Here is a tiny trained network, its code and every weight. The questions are about switching its units off for an input and a class, where a switched-off unit gives its printed mean instead of its output.

import numpy as np


def w(rows, s, z=0):
    codes = np.array(rows[::2]) - 128.0
    scale = np.full(codes.shape[1], s)
    scale[-1] = z or s
    return codes * scale


def f(y):
    return np.maximum(y, 0)


def log_softmax(a):
    a = a - a.max(-1, keepdims=True)
    return a - np.log(np.exp(a).sum(-1, keepdims=True))


def net(x, mask):
    res = np.array(x, float).reshape(1, 4) / 4 @ E
    y = f(res @ A[0][:, :-1].T + A[0][:, -1])
    res = res + np.where(mask, y, B[0][:, -1]) @ B[0][:, :-1]
    return log_softmax(res[-1] @ U[:, :-1].T + U[:, -1])


A, B = {}, {}
E = w([
[171,174,32,10,76,121,129],'x0',
[173,16,149,56,126,210,166],'x1',
[1,116,134,48,206,99,104],'x2',
[103,109,60,154,141,131,156],'x3',
],0.01)
A[0] = w([
[194,139,143,186,46,134,189,134],'N0',
[134,38,129,124,127,214,230,133],'N1',
[179,144,76,72,152,160,61,78],'N2',
[100,110,20,181,175,177,187,208],'N3',
[119,156,111,35,65,100,185,117],'N4',
[138,199,73,124,83,26,101,253],'N5',
[109,89,179,214,168,202,167,86],'N6',
[118,77,124,91,114,212,130,59],'N7',
[148,103,176,57,140,222,145,133],'N8',
[140,143,220,150,152,177,40,157],'N9',
[1,102,151,37,178,118,61,160],'N10',
[88,55,134,172,215,113,145,154],'N11',
],0.0089,0.0025)
B[0] = w([
[131,138,133,54,35,212,205,214],'N0',
[138,198,110,198,122,161,88,222],'N1',
[222,68,87,174,202,29,86,178],'N2',
[108,74,223,68,76,145,56,188],'N3',
[176,73,48,151,163,126,116,198],'N4',
[124,121,103,196,102,147,94,215],'N5',
[206,70,68,125,126,119,141,212],'N6',
[113,168,125,192,186,175,115,182],'N7',
[88,138,166,174,140,220,80,204],'N8',
[152,63,30,139,104,93,86,182],'N9',
[154,149,69,119,28,198,206,248],'N10',
[178,99,3,96,129,148,112,206],'N11',
],0.0073,0.012)
U = w([
[151,138,107,111,53,161,216,116],'0',
[213,42,83,161,143,75,37,48],'1',
[134,88,132,142,73,139,3,255],'2',
[85,181,128,254,133,180,13,98],'3',
[104,75,181,109,80,125,71,152],'4',
[129,97,210,82,181,60,132,62],'5',
[95,130,212,81,168,104,118,42],'6',
],0.0084,0.0045)

Each question gives the input, the list of numbers given to net, and the class t.
The units are the neurons (one row each of A and B). Each row of codes is followed by its name. A weight is (code - 128) times the scale printed after its matrix; where a second scale follows, it is the last column's (A, B and U).
mask holds one flag per neuron, in row order. A switched-off neuron (its flag False) gives its mean, the last column of its row in B, instead of its output. The means were averaged over made-up inputs and are rounded, as every weight is.
A unit's drop is (log p(t) with every unit on - log p(t) with that unit switched off) / (log p(t) with every unit on - log p(t) with every unit switched off).
The circuit of an input: a set's keep is (log p(t) with only the set's units on - log p(t) with every unit switched off) / (log p(t) with every unit on - log p(t) with every unit switched off). Starting from all 12 units, units are removed one at a time, each time the one whose removal leaves the highest keep (on an exact tie, the one counted first), for as long as the keep stays at least 0.8.
circuit, biggest first: the units of the circuit, biggest drop first
unit that matters most: the unit with the biggest drop
k most important neurons: the k neurons with the biggest drops, biggest first
drop of u: that unit's drop, to one decimal
input [-6,1,-8,4], class 0: unit that matters most	N0
input [-5,-5,0,6], class 2: circuit, biggest first	[N3; N1]
input [-7,8,0,-4], class 3: 3 most important neurons	[N1; N8; N7]
input [-6,-5,-3,-2], class 1: circuit, biggest first	[N9; N6]
input [-6,8,5,-6], class 3: 3 most important neurons	[N8; N1; N7]
input [4,2,2,-3], class 1: 3 most important neurons	[N0; N2; N4]
input [2,-2,2,3], class 4: 2 most important neurons	[N1; N11]
input [2,6,-4,0], class 3: circuit, biggest first	[N1; N8; N7]
input [8,-6,-1,-1], class 1: 2 most important neurons	[N2; N4]
input [-4,7,7,2], class 0: 3 most important neurons	[N10; N11; N5]
input [-4,8,4,7], class 3: 2 most important neurons	[N1; N7]
input [-5,8,7,-6], class 3: 4 most important neurons	[N8; N1; N7; N0]
input [-6,-4,-7,4], class 0: 2 most important neurons	[N0; N2]
input [-1,-3,-8,8], class 0: circuit, biggest first	[N0]
input [0,1,4,-4], class 0: 2 most important neurons	[N10; N3]
input [7,5,-4,8], class 2: 2 most important neurons	[N3; N6]
input [8,-4,-1,-7], class 1: drop of N2	0.2
input [3,4,7,0], class 0: drop of N10	2.5
input [8,-8,-1,2], class 1: drop of N7	0.1
input [-8,1,-4,-7], class 1: circuit, biggest first	[N6]
